In the rows, zero is written as 128.
Each row of numbers belongs to one of the objects below and depends on some of the facts about them. Some rows are named. Which object is each other row?

Some objects and their rows:
klaso: [128 135 147 119 139 127 124 115 136 114 129 112 119 127 147 129 129 133
 119 135 140 111 134 127 129 111 123 143 127 121 124 129 137 116 130 109
 144 132 127 109 110 104]
bagramon: [132 137 177 138 136 107 113 106 126 132 119 120  98 142 149 110 111 115
 129 157 141 115 131 154 104  71 138 137 148 121 123 138 150 129 113 105
 138 134 142 131 107  96]
drafi: [121 123 125 122 151 130 140 132 147 123 124 110 125 117 139 157 132 148
 131 128 143 120 114 122 147 112 140 124 109 110 122 134 150 132 133 123
 136 117 116 110 111 122]
feser: [127 132 145 127 134 131 124 117 137 111 121 118 120 127 142 134 131 132
 127 140 136 113 125 136 135 111 132 127 124 122 121 129 141 120 132 117
 137 134 128 116 104 129]
fetrum: [117 119 134 115 139 104 150 129  88  98 121  89 115 134 147  87 117 141
 146 162 124  70 135 110 122 178 124 117 157 149 120 116  94  55 139 118
  97  69 104 168 127 184]
griflikes: [122 133 155 142  90 140 103 140 123 138 111 139 133 145 106 122 139  98
 134 141 118 136 131 127 102 151 128 129 143 165 146 103 106 104 135 124
 115 152 159 121 127 169]
rebuk: [128 122 140 115 131 136 113 127 138 139 125 132 129 145 121 133 138 121
 124 115 128 118 128 135 133 113 122 136 130 146 126 119 130 137 121 105
 133 143 120 134 124 129]
plefi: [123 135 153 144  90 141 101 139 119 138 112 137 133 145 106 127 138 100
 135 140 118 136 132 126 102 148 130 131 145 162 143 103 109 104 136 124
 115 150 160 120 124 166]
stuflam: [132 120 144 116 146 120 111 125 129 175 128 128 117 141 141 122 116 124
 127 120 126 131 140 141 127 103 119 150 152 136 116 132 140 153 120 101
 125 124 117 142 138  81]
pegrodre: [121 123 130 117 131 119 121 114 153 135 127 134 115 144 112 130 143 116
 127  96 131 100 123 128 130 114 114 134 121 149 134 120 128 133 116 109
 158 144 123 124 127 131]
nabe: [145 127 124 102 124 127 113 127 155 129 137 137 157 125 118 137 135 115
  93 114 122 137 122 126 110 119  90 155 109 137 152 117 112 139 128 129
 153 154 106 137 123 170]
stalam: [143 106  90  89 131 143 117 102 140 106 173 133 178 114 137 113 131 138
  95  90 111 115 126 131 165 145  84 129  95 143 122 116 104 134 151 129
 155 136  79 171 135 158]
stotik: [145 122  97 114 152 103 149 130 147 168 146 134 127 117 126 123 112 138
 130 114 134 159 114 127 112 101 118 146 117 112 133 144 125 176 105 137
 134 115  99 156 143 118]
groklon: [153 123  73 148  63 207  93  78 120 105 216 178 191  87 141  72 139 134
 124  76  99 192 149 144 188 181 125  91  85 148 103 116  99 149 181 170
 150 168 144 150 139 108]
naklo: [149 129 120 107 127 121 121 125 146 138 140 138 147 127 122 121 129 119
 104 118 123 144 121 129 108 111  99 150 120 133 146 122 114 149 120 129
 141 146 111 148 128 150]
drakulir: [124 137 161 145  98 131 110 133 119 144 117 135 117 143 114 107 132 103
 151 149 124 138 131 124 100 136 140 123 151 159 132 109 114 112 128 120
 112 142 162 124 124 148]
skoflim: [109 122 102 150 117  99 154 162  87 121 111 135 148 111 114 150 117 139
 117 134 114 133 132 108 133 157 133 118 120 102 127 145 124 114 143 164
 113 110 147 121 174 107]
kebram: [148 146  98 106 161 165 156 153 129  72 106 138 138 132 108 174 138 150
  97 119 122 130 138 136 146 135 135 117 136  74 139 145 156 152  95 153
  97 123  97 112 130 114]
stogom: [118 121 115 100 140 140 140 141 114 129 133 121 143 128 136 187 122 149
  81 123 133 123 124 131 137 111 123 153 112 104 126 159 134 131 125 137
 127 110 119 116 147  87]

Some facts about the objects:
stebran ξ:tenubrul kliflus gemer μ:a κ:837
sogrim θ:nustum pazu μ:b κ:533
feser θ:klifibik μ:a κ:955
vopum θ:plofus μ:b κ:955
skeze ξ:zogren guflos druruful drufa sogrim μ:b κ:955
rebuk θ:pubrezen stepi gedrel μ:b κ:955
stikli θ:nustum sifil μ:d κ:955
sose μ:d κ:955
satrum θ:staplom nobra μ:b κ:298
bekir μ:a κ:955
paplin ξ:nurur guplas zitrim ninor trigregi stotik μ:a κ:955
fetrum μ:a κ:662
stepi μ:b κ:882
greri μ:c κ:955
destokir μ:e κ:837
kebram θ:kivas flobegrus pluze μ:e κ:955
nobra θ:flera zekom feri plestem zunu μ:a κ:882
stetril θ:flera klaso floflego ξ:groklon stusku μ:a κ:837
deros θ:leza tuken ξ:zitrim μ:c κ:662
flina θ:klekar zunu ξ:kebram flekles feri μ:e κ:955
gafal θ:klazazo trigregi pabrek gremu ξ:pubrezen ditrin zunu μ:a κ:955
zekom θ:sifil μ:a κ:955
tomedo θ:flobegrus ξ:baplas saflakli meneste grigar μ:c κ:955
triga ξ:skoflim grokas dimobok μ:a κ:955
zaba θ:maplun μ:b κ:955
saflakli μ:d κ:298
mastar θ:klazazo dridebrom groklon trubra μ:d κ:662
taplo μ:d κ:955
gasten θ:maplun μ:a κ:298
baplas θ:kivas stugo μ:e κ:298
pabrek θ:putrunom μ:c κ:955
plodirer ξ:fumar druko μ:a κ:298
tridetre θ:reduk stemek μ:c κ:533
tudrur θ:zaba gremu ξ:stogom siskul μ:a κ:955
tepam μ:a κ:298
stedi θ:stogom zekom μ:d κ:533
sovul ξ:pubrezen treti pabrek tepam sogel tridetre μ:e κ:837
nabe θ:trigregi seve μ:c κ:298
plestem θ:pegru zunu μ:a κ:955
treti θ:deros stikli sogrim μ:a κ:955
keke μ:b κ:662
vakadon θ:gruzul stepi ξ:guplas gridu drinok grokas μ:e κ:662
klukle θ:sogrim μ:d κ:955
flekles μ:c κ:533
bagramon θ:vanan ξ:gruskel dridebrom μ:a κ:533
plodrol θ:sogel ξ:stedi ketragrim grigar giti μ:b κ:662
stogruplim ξ:skupla susu druko μ:a κ:533
sifil μ:a κ:837
klazazo ξ:gruskel stikli drafi μ:a κ:533
lotol μ:c κ:533
guplas μ:b κ:955
drakulir ξ:klekar taplo pladrur pazu pletrotek druko μ:d κ:955
grigar θ:vanan μ:a κ:882
pubrezen θ:dridebrom μ:c κ:955
rupi ξ:tavek nupin drinok drafi μ:b κ:955
druko μ:a κ:955
fiplol θ:keke μ:a κ:955
tople θ:stebran μ:a κ:955
stuflam θ:stogom putrunom sose μ:b κ:837
dradrus μ:b κ:533
ramibrum θ:kebram tragrur ξ:skabol μ:e κ:882
mobe θ:klakise drinok satrum μ:e κ:298
plakle ξ:gruskel nurur pubrezen μ:a κ:955
drufa θ:bagramon flina fumar pokik μ:a κ:955
puvos ξ:klukle ketragrim grigar μ:b κ:298
staplom θ:susu μ:a κ:662
kofem θ:gesik ξ:siskul drafi sogrim μ:e κ:837
gotok ξ:grofozek sifil tridetre μ:c κ:955
niflin θ:zaba μ:a κ:955
siskul μ:c κ:955
limel μ:c κ:533
fumar θ:baplas μ:b κ:882
tenubrul μ:a κ:955
kegun θ:pipa zole μ:d κ:298
batrosti ξ:tavek stogom gruzul μ:c κ:955
kivas θ:greklis μ:e κ:955
pipa θ:stotik μ:d κ:533
skabol μ:e κ:955
trubra θ:staplom nidre stikli druko μ:c κ:837
skupla μ:d κ:298
maklubro μ:a κ:955
grofozek μ:b κ:662
gemer μ:b κ:955
flobegrus θ:greklis μ:b κ:955
fletrik θ:nidre ξ:stikli μ:c κ:955
nidur θ:tragrur μ:a κ:955
nurur μ:a κ:955
zole θ:gasten μ:d κ:955
maplun θ:ninor kebram sifil pluze μ:c κ:662
seve θ:gridu pazu ramibrum μ:a κ:298
tragrur θ:pluze μ:a κ:955
pladrur μ:b κ:533
nupin μ:a κ:837
brugok θ:plofus nidre gafal μ:d κ:955
leza θ:stugo μ:e κ:298
ditrin μ:b κ:955
trigregi θ:sifil dradrus μ:a κ:533
klekar θ:stogom μ:e κ:955
boso θ:trubra μ:a κ:955
susu θ:ninor kebram sifil pluze μ:c κ:955
stusku μ:b κ:298
ninor θ:greklis pluze μ:a κ:533
putrunom θ:stogom goflil ramibrum μ:c κ:955
gridu θ:tragrur μ:b κ:955
brubres θ:nobra stuflam zunu μ:d κ:837
grokas θ:kivas plestem μ:a κ:955
meneste θ:mobe μ:e κ:955
loskedro θ:baplas drafi ξ:greri flobegrus giti μ:a κ:955
tavek θ:pegrodre nabe stemek tudrur μ:d κ:533
stalam θ:stugo μ:c κ:298
gruskel μ:a κ:837
drafi θ:deros μ:a κ:955
klifibik ξ:fiplol pilin sifil μ:a κ:955
goflil μ:e κ:955
nidre θ:ramibrum μ:b κ:837
sovedum θ:nidur ketragrim μ:d κ:955
drinok μ:d κ:298
klaso θ:trigregi μ:a κ:662
zunu μ:d κ:662
lavoplis θ:klaso guflos ξ:zitrim bekir μ:a κ:955
reduk θ:stugo flina gafal ξ:destokir flekles μ:e κ:955
gruzul θ:brugok flera zunu μ:e κ:298
stemek μ:e κ:955
druruful θ:keke dimobok μ:d κ:298
skoflim μ:e κ:882
guflos μ:b κ:882
pazu μ:c κ:298
flutin ξ:plestem μ:d κ:882
plofus θ:nidur zunu ξ:trigregi gasten μ:a κ:837
nuvo θ:keke tudrur ξ:flera μ:b κ:955
pletrotek μ:c κ:955
flera θ:dradrus μ:a κ:955
gunim μ:a κ:533
dimobok θ:nustum μ:a κ:955
truplak θ:sose plestem μ:c κ:955
feri θ:maplun μ:a κ:837
zogren μ:a κ:955
gedrel θ:stikli μ:a κ:298
giti μ:c κ:955
dridebrom θ:nobra μ:a κ:837
nustum θ:vafli μ:c κ:955
kliflus θ:pubrezen μ:a κ:298
vanan θ:plestem ξ:pabrek sogel μ:e κ:955
pilin μ:e κ:955
pegru ξ:stalam gunim μ:c κ:837
tuken μ:e κ:955
ketragrim θ:plofus tragrur stuflam vafli ramibrum μ:a κ:882
zitrim μ:a κ:837
gesik θ:feri gremu ξ:grofozek gruzul μ:d κ:882
vigruron ξ:maklubro gunim skabol μ:d κ:955
sogel θ:guflos μ:e κ:955
stogom θ:zekom μ:e κ:662
stadres θ:maplun sogrim μ:e κ:837
stotik θ:floflego μ:c κ:533
plefi ξ:fiplol limel feri sovedum μ:b κ:298
floflego θ:destokir gridu ξ:fetrum μ:b κ:662
groklon μ:c κ:298
stugo θ:zaba plestem gremu μ:c κ:955
griflikes ξ:taplo pubrezen μ:b κ:298
klakise θ:tuken dradrus μ:b κ:298
pegrodre θ:seve zaba niflin padek μ:b κ:955
padek θ:gasten feri ξ:brugok skupla stedi feri μ:d κ:882
sugin θ:zole tridetre μ:e κ:882
gremu θ:feri ramibrum μ:b κ:298
pluze θ:druko greklis μ:a κ:533
naklo θ:gotok μ:c κ:955
brenir θ:susu μ:a κ:955
vafli θ:kivas ninor flobegrus ξ:lotol truplak sogel μ:b κ:955
poken ξ:brugok pipa μ:c κ:662
pokik θ:pabrek plestem μ:a κ:298
greklis μ:d κ:662

Rows to name:
No name comes twice in this set of rows, the named rows included.
[124 135 172 133 126 115 107 111 140 112 116 120 113 141 141 133 130 109
 113 146 143 103 124 141 113  84 124 141 130 134 133 124 139 112 127 106
 156 151 142 110  96 126] | gafal
[152 138 154 111 128 125  97 109  78  50 120 144 166 146 146  90 118 117
  63 127  92  87 180 169 155 118  95 127 154 117 109 124 139 112 131 120
 134 163 109 160 145  80] | ramibrum
[161 143 144 107 123 122 113 126 150 126 125 143 142 137 119 119 127 104
 101 135 121 150 132 140  87 100 102 159 141 129 156 117 121 152 106 125
 131 164 114 141 119 155] | tomedo
[118 129 124 128 134 103 140 101 165 109 126 147  85 149  90 110 157 113
 140  68 134  71 123 113 129 133  95 117 115 150 152 120 126 127  96 123
 195 152 129 110 127 144] | zaba
[151 149 160 112 138 149 106 137 144 114 104 139 125 155 112 127 145 109
 120 130 122 131 147 149 116 112 125 138 162 131 142 109 142 149 102 106
 108 168 116 124 109 134] | vafli
[118 138 170 137 125 104 119  95 147 104 117 125  98 142 131 123 136 108
 119 130 144  86 120 137 108  91 114 137 119 133 140 125 135 106 117 112
 178 153 149 104 101 131] | tudrur
[117 132 189 128 132  38 122 164  85 129  58 100 118 166 113  82 110  86
 140 191 106  66 142 110  62 143 100 147 196 172 150  91  96  57 118  91
  89 118 125 167 142 204] | flutin
[112 130 104 133 150 111 156 112 173  79 115 121  93 119 106 147 159 140
 143  86 144  78 112  98 147 146 112 106  91 112 145 128 144 113 121 140
 186 135 123  78 109 156] | gasten
[151 148 127 105 141 166 127 139 115  71 110 140 144 147 117 154 131 133
  82 136 119 126 146 152 133 121 130 127 148  93 139 138 146 139 102 140
 100 141 112 125 124 116] | kivas
[123 127 135 127 135  94 126 139 101  98 109 137 150 131 128 145 121 125
  79 123 114 104 144 134 130 109 104 141 124 107 131 142 144 120 129 134
 145 146 127 123 153  83] | sugin
[113 122 102 131 119 137 145 151 121 165 133 127 124 121 112 132 135 138
 161 117 129 156 126  98 129 167 142 128 132 144 128 123 111 126 133 133
 106 108 137 121 149 128] | grofozek
[128 132 143 112 136 134 118 126 139 143 130 122 125 137 133 128 138 127
 127 113 132 122 139 126 130 119 121 150 135 141 125 119 128 131 125 102
 133 136 122 119 125 111] | mastar
[133 132 151 137  90 152  93  95  96 106 147 139 136 147 137  56 127 105
 142 133 109 108 150 148 144 158 132  95 153 179 113 100 100  92 145 111
 119 140 143 166 125 151] | vigruron
[130 142 164 111 119 127 112 124 106 109 119 135 127 151 132 153 125 113
  74 140 127 107 140 146  99  99 114 160 143 125 143 144 128 109 111 127
 137 139 145 118 133  93] | vakadon

Now the same objects, written a new way:
Some objects and their rows:
gruzul: [141  55 148  88  82 151  96 118 128 154 102 133 126 115  88  77 136 129
 141 182  95 100  88 150 133 107 124]
stalam: [130  97 166 147 144 138  99  93 115 167 159 121 148 117 162 150 156 152
 134 151 133  91 127 165 114 112 156]
sogrim: [125 106 177 130  76 136  96 117 155  80 168 123  98 115 157 121 140 112
 101 162  88  79  65 142 123 120 146]
klazazo: [123 159 108 154 170 152 100 111 188  85 112 174  80 121  88 112 141  89
 160  69 156 162  95  95 115 164  97]
dradrus: [132 144 102 166 112 115  84 140 171  77 134 141 106 127 120 158 129 127
  93 114 106 153 121 105 124 169 132]
pipa: [137  91 140 110 113 112  88 134 125 180 134 110 160 117 147 151 120 177
 143 140 125  99 151 155 144 105 148]
greklis: [170 142 107 152 162 141 132 108 162 145 107 136 122 166 118 139  74  97
 138  97 134 152 171 149 151 161 150]
staplom: [111 133 131 120  98 139 133 118 142 153 141 110 136 141 139 129 122 116
 155 123 127  93 135 126 125 110 129]
keke: [124 149  98 170 115 107 111 120 171  91 144 128 127 151 117 141 119 112
  87 117  95 163 124 104 103 164 117]
nupin: [178 137 149 155 169 146 155 118 123  87  93 147  85 162 116 114 116  75
  94 167 117 156  55 135 126 157 136]
ketragrim: [152 112 110 124  74 134 133 131 108 167 102 115 176 187 155 192 122 155
 124 203  83  63 165 147 118  91 152]
guflos: [171 147 123 178 115 138 124 116 154  62 108 154 108 197 132 153 129  92
  72 169  75 136  87 122  79 164 139]
fumar: [101 127 114 101  62 116 164 137 116  93 116 110 162 157 131 154 159 152
 106 178  89  91 161 143  67 119 135]
greri: [176 125 126 190 178 123 112 112 118 156 143 125 146 134 156 172 112 158
  81 149 117 170 157 147 167 150 161]
vopum: [ 91 145 118 136  74 135 133 138 139 107 153 128 130 110 139 159 139 134
 101 149 115 114 106 101 142 107 112]
susu: [116 150 158  98 130 124 192 122 114 154 155  81 149 104 198 162  86 132
 134 120 146  87 216 189 193 127 191]
klukle: [155 100 133 131 123 109 102 149  95 194 140 107 160 128 168 150 103 165
 133 149 120 106 139 132 153  87 148]
flera: [125 112 139 128 103 129 123 135 118 144 144 122 135 118 141 132 132 147
 123 161 110 108 112 136 150 102 122]
boso: [114 134 129 117 114 130 130 138 122 144 140 130 126 115 140 125 124 139
 143 131 136 111 119 121 142 103 118]

Name these rows:
No name comes twice in this set of rows, the named rows included.
[ 98 186 111 171 145 157 125 126 184  67 141 176  75 138 115 123 138  65
 111  68 146 158  59  55 117 158  92] | rupi
[122 103 197 119 152 166 122  75 146 138 147 144 114  87 131 116 167 134
 129 156 150  94 101 179 131 132 149] | stotik
[131 107 126 143 100 103 139 107 165  60 139 116 133 138  95 120 116 115
  65 164  80 167 142 150 109 182 116] | grofozek
[162 134 123 118 157  94 180 138  91  76 102 109 128 157 106 131 104 126
  85 164 106 172 156 159 123 175 138] | sifil
[104 156  89 123 150  69 121 174  70 185 116 110 165 168 168 156 161 152
 202  63 161 104 183  87  40  85 138] | padek
[141  89 123 116 105 117 115 148  86 193 132 110 168 119 139 152 117 196
 122 172 112 122 163 153 162  91 133] | brugok
[118 159 122 105 128 166 151 151  93 137  86 166  93 166 122  77 139  77
 181  93 172 105  56  62 106  84 105] | kofem
[129  86 186 109 109 136 116 112 147 105 136 120 105 107 136  98 129 120
 132 160 110  86  83 169 129 120 141] | trigregi
[156 135 162 162 131 138 123 112 153  49 149 142  93 136 116 107 119  82
  59 167  87 157  62 131 135 171 132] | guplas
[120 181  50 191 109 108  70 157 171 115 130 139 128 160 138 197 118 123
 120  66 124 151 159  62 107 150 120] | puvos
[ 84 101 157  65 109 111 179 124 115  92 133  89 141  71 103  86 138 151
 127 151 131 130 151 166 126 142 111] | treti
[106 158 122 122  56 131 157 148 150 105 155 102 135 149 185 190  72 108
 101 146  90  75 167 132 200  96 163] | flobegrus
[147 170  87 173 186 134 110 136 133 149 116 155 104 144 117 141 113 118
 152  59 157 172 134  87 139 139 108] | vigruron

